Here is a tiny trained network, its code and every weight. The questions are about switching its units off for an input and a target symbol, where a switched-off unit gives its printed mean instead of its output.

import numpy as np


def w(rows, s, z=0):
    codes = np.array(rows[::2]) - 128.0
    scale = np.full(codes.shape[1], s)
    scale[-1] = z or s
    return codes * scale


def norm(h):
    return h / np.sqrt((h * h).mean(-1, keepdims=True) + 1e-5)


def f(y):
    return np.maximum(y, 0)


def softmax(a):
    e = np.exp(a - a.max(-1, keepdims=True))
    return e / e.sum(-1, keepdims=True)


def log_softmax(a):
    a = a - a.max(-1, keepdims=True)
    return a - np.log(np.exp(a).sum(-1, keepdims=True))


def net(x, mask):
    ids = ['αδζησφψ'.index(c) for c in x.split()]
    T = len(ids)
    res = E[ids] + P[:T]
    r = norm(res)
    for j in range(3):
        rows = slice(3 * j, 3 * j + 3)
        q, k, v = (r @ M[0][rows].T for M in (Q, K, V))
        z = softmax(np.where(np.tri(T) > 0, q @ k.T / 3**0.5, -1e9)) @ v
        o = O[0][rows]
        res = res + np.where(mask[j], z, o[:, -1]) @ o[:, :-1]
    y = f(norm(res) @ A[0][:, :-1].T + A[0][:, -1])
    res = res + np.where(mask[3:19], y, B[0][:, -1]) @ B[0][:, :-1]
    return log_softmax(norm(res)[-1] @ U[:, :-1].T + U[:, -1])


Q, K, V, O, A, B = {}, {}, {}, {}, {}, {}
E = w([
[127,196,138,214,218,173],'α',
[120,2,139,185,81,174],'δ',
[165,161,163,41,241,105],'ζ',
[123,219,110,55,108,97],'η',
[140,83,194,145,101,107],'σ',
[202,138,142,103,103,178],'φ',
[172,177,121,53,80,145],'ψ',
],0.018)
P = w([
[247,111,68,140,107,141],'0',
[185,110,71,132,133,161],'1',
[146,123,138,90,107,182],'2',
[122,135,183,80,88,180],'3',
[106,158,211,94,72,156],'4',
[111,172,231,130,63,134],'5',
[103,188,254,161,46,103],'6',
[133,226,243,191,51,79],'7',
],0.0075)
Q[0] = w([
[83,89,66,141,109,148],'h1',
[142,144,179,101,179,120],'h1',
[164,166,202,99,145,159],'h1',
[67,91,15,147,171,136],'h2',
[152,150,129,103,171,169],'h2',
[193,138,208,39,81,157],'h2',
[173,202,111,73,179,106],'h3',
[78,88,38,181,173,150],'h3',
[190,249,182,82,117,128],'h3',
],0.015)
K[0] = w([
[140,137,89,146,72,148],'h1',
[153,108,182,86,143,116],'h1',
[163,90,104,42,247,107],'h1',
[187,126,89,22,146,131],'h2',
[147,150,143,124,143,186],'h2',
[48,130,207,185,104,132],'h2',
[110,172,130,166,61,174],'h3',
[196,118,44,49,153,172],'h3',
[71,128,155,201,111,151],'h3',
],0.015)
V[0] = w([
[142,228,83,236,25,90],'h1',
[166,177,187,91,179,194],'h1',
[52,109,49,194,33,192],'h1',
[50,234,135,169,175,255],'h2',
[123,180,163,92,31,67],'h2',
[241,156,150,149,196,73],'h2',
[96,95,91,104,66,145],'h3',
[149,201,83,85,67,191],'h3',
[160,119,165,11,159,70],'h3',
],0.0076)
O[0] = w([
[76,160,71,113,167,217,61],'h1',
[50,107,136,89,138,68,221],'h1',
[155,244,2,174,71,198,2],'h1',
[205,203,98,165,165,135,76],'h2',
[99,105,87,127,124,57,147],'h2',
[81,129,138,120,221,154,159],'h2',
[80,65,121,179,37,108,113],'h3',
[207,150,89,204,44,136,109],'h3',
[138,61,104,137,213,39,127],'h3',
],0.0072,0.0092)
A[0] = w([
[81,62,151,57,205,133,115],'n1',
[154,100,118,190,148,127,252],'n2',
[82,95,136,85,126,59,80],'n3',
[146,197,142,163,188,160,73],'n4',
[226,111,137,110,126,108,97],'n5',
[2,177,149,220,113,103,53],'n6',
[148,171,93,161,184,67,66],'n7',
[117,114,80,230,56,137,175],'n8',
[39,189,102,92,134,76,175],'n9',
[104,127,118,155,187,52,156],'n10',
[106,141,147,73,116,149,158],'n11',
[206,132,179,113,164,124,76],'n12',
[177,116,141,175,139,150,123],'n13',
[32,99,107,176,166,118,168],'n14',
[96,158,123,115,147,110,157],'n15',
[52,128,116,169,45,207,183],'n16',
],0.012,0.0037)
B[0] = w([
[189,91,127,64,168,155,254],'n1',
[93,141,172,94,109,120,157],'n2',
[137,133,106,110,205,167,235],'n3',
[124,233,128,133,141,135,159],'n4',
[57,142,78,135,149,120,161],'n5',
[129,132,57,47,147,147,146],'n6',
[138,121,157,187,122,142,138],'n7',
[126,145,184,81,156,92,154],'n8',
[156,55,133,182,129,147,180],'n9',
[160,124,162,168,66,146,180],'n10',
[144,111,149,137,170,81,184],'n11',
[85,101,90,168,114,195,174],'n12',
[86,123,157,149,87,125,147],'n13',
[195,174,73,61,155,163,166],'n14',
[141,125,137,159,91,194,154],'n15',
[181,143,251,95,39,28,153],'n16',
],0.011)
U = w([
[159,254,144,145,150,163,255],'α',
[125,139,243,139,20,109,147],'δ',
[82,146,162,192,168,42,64],'ζ',
[231,117,85,223,89,123,139],'η',
[177,73,139,69,180,168,67],'σ',
[57,106,114,147,54,202,105],'φ',
[151,179,37,99,104,40,186],'ψ',
],0.009,0.0014)

Each question gives the input, a string of symbols that net reads in full, and the target symbol t.
The units are the heads (3 rows each of Q, K, V and O) and the neurons (one row each of A and B). Each row of codes is followed by its name. A weight is (code - 128) times the scale printed after its matrix; where a second scale follows, it is the last column's (O, A, B and U).
mask holds one flag per unit, heads first, then neurons. A switched-off unit (its flag False) gives its mean, the last column of its rows in O or B, instead of its output. The means were averaged over made-up inputs and are rounded, as every weight is.
A unit's drop is (log p(t) with every unit on - log p(t) with that unit switched off) / (log p(t) with every unit on - log p(t) with every unit switched off).
unit that matters most: the unit with the biggest drop
heads that matter: for each layer, one digit per head in row order, 1 if its drop is at least 0.15 and else 0, layers parted by /
drop when u is switched off: that unit's drop, to one decimal
input η η ζ ψ η η, target ζ: heads that matter	111
input η η η, target η: heads that matter	001
input φ η δ η η, target δ: heads that matter	011
input α α σ δ φ, target δ: heads that matter	110
input ψ δ η δ δ η, target δ: heads that matter	000
input σ φ ψ α ψ, target α: heads that matter	010
input α δ ψ, target δ: unit that matters most	h3
input σ φ φ ψ δ δ φ, target δ: heads that matter	000
input η ψ η ψ, target ψ: heads that matter	001
input φ ψ φ, target φ: heads that matter	001
input α η ψ δ η ψ, target δ: heads that matter	000
input α σ α, target α: heads that matter	000
input η α σ σ φ δ α φ, target α: drop when h2 is switched off	0.5
input φ η α φ, target α: drop when h1 is switched off	0.0
input η δ σ α δ, target δ: unit that matters most	h1
input σ φ η α α φ σ σ, target σ: drop when h1 is switched off	0.2
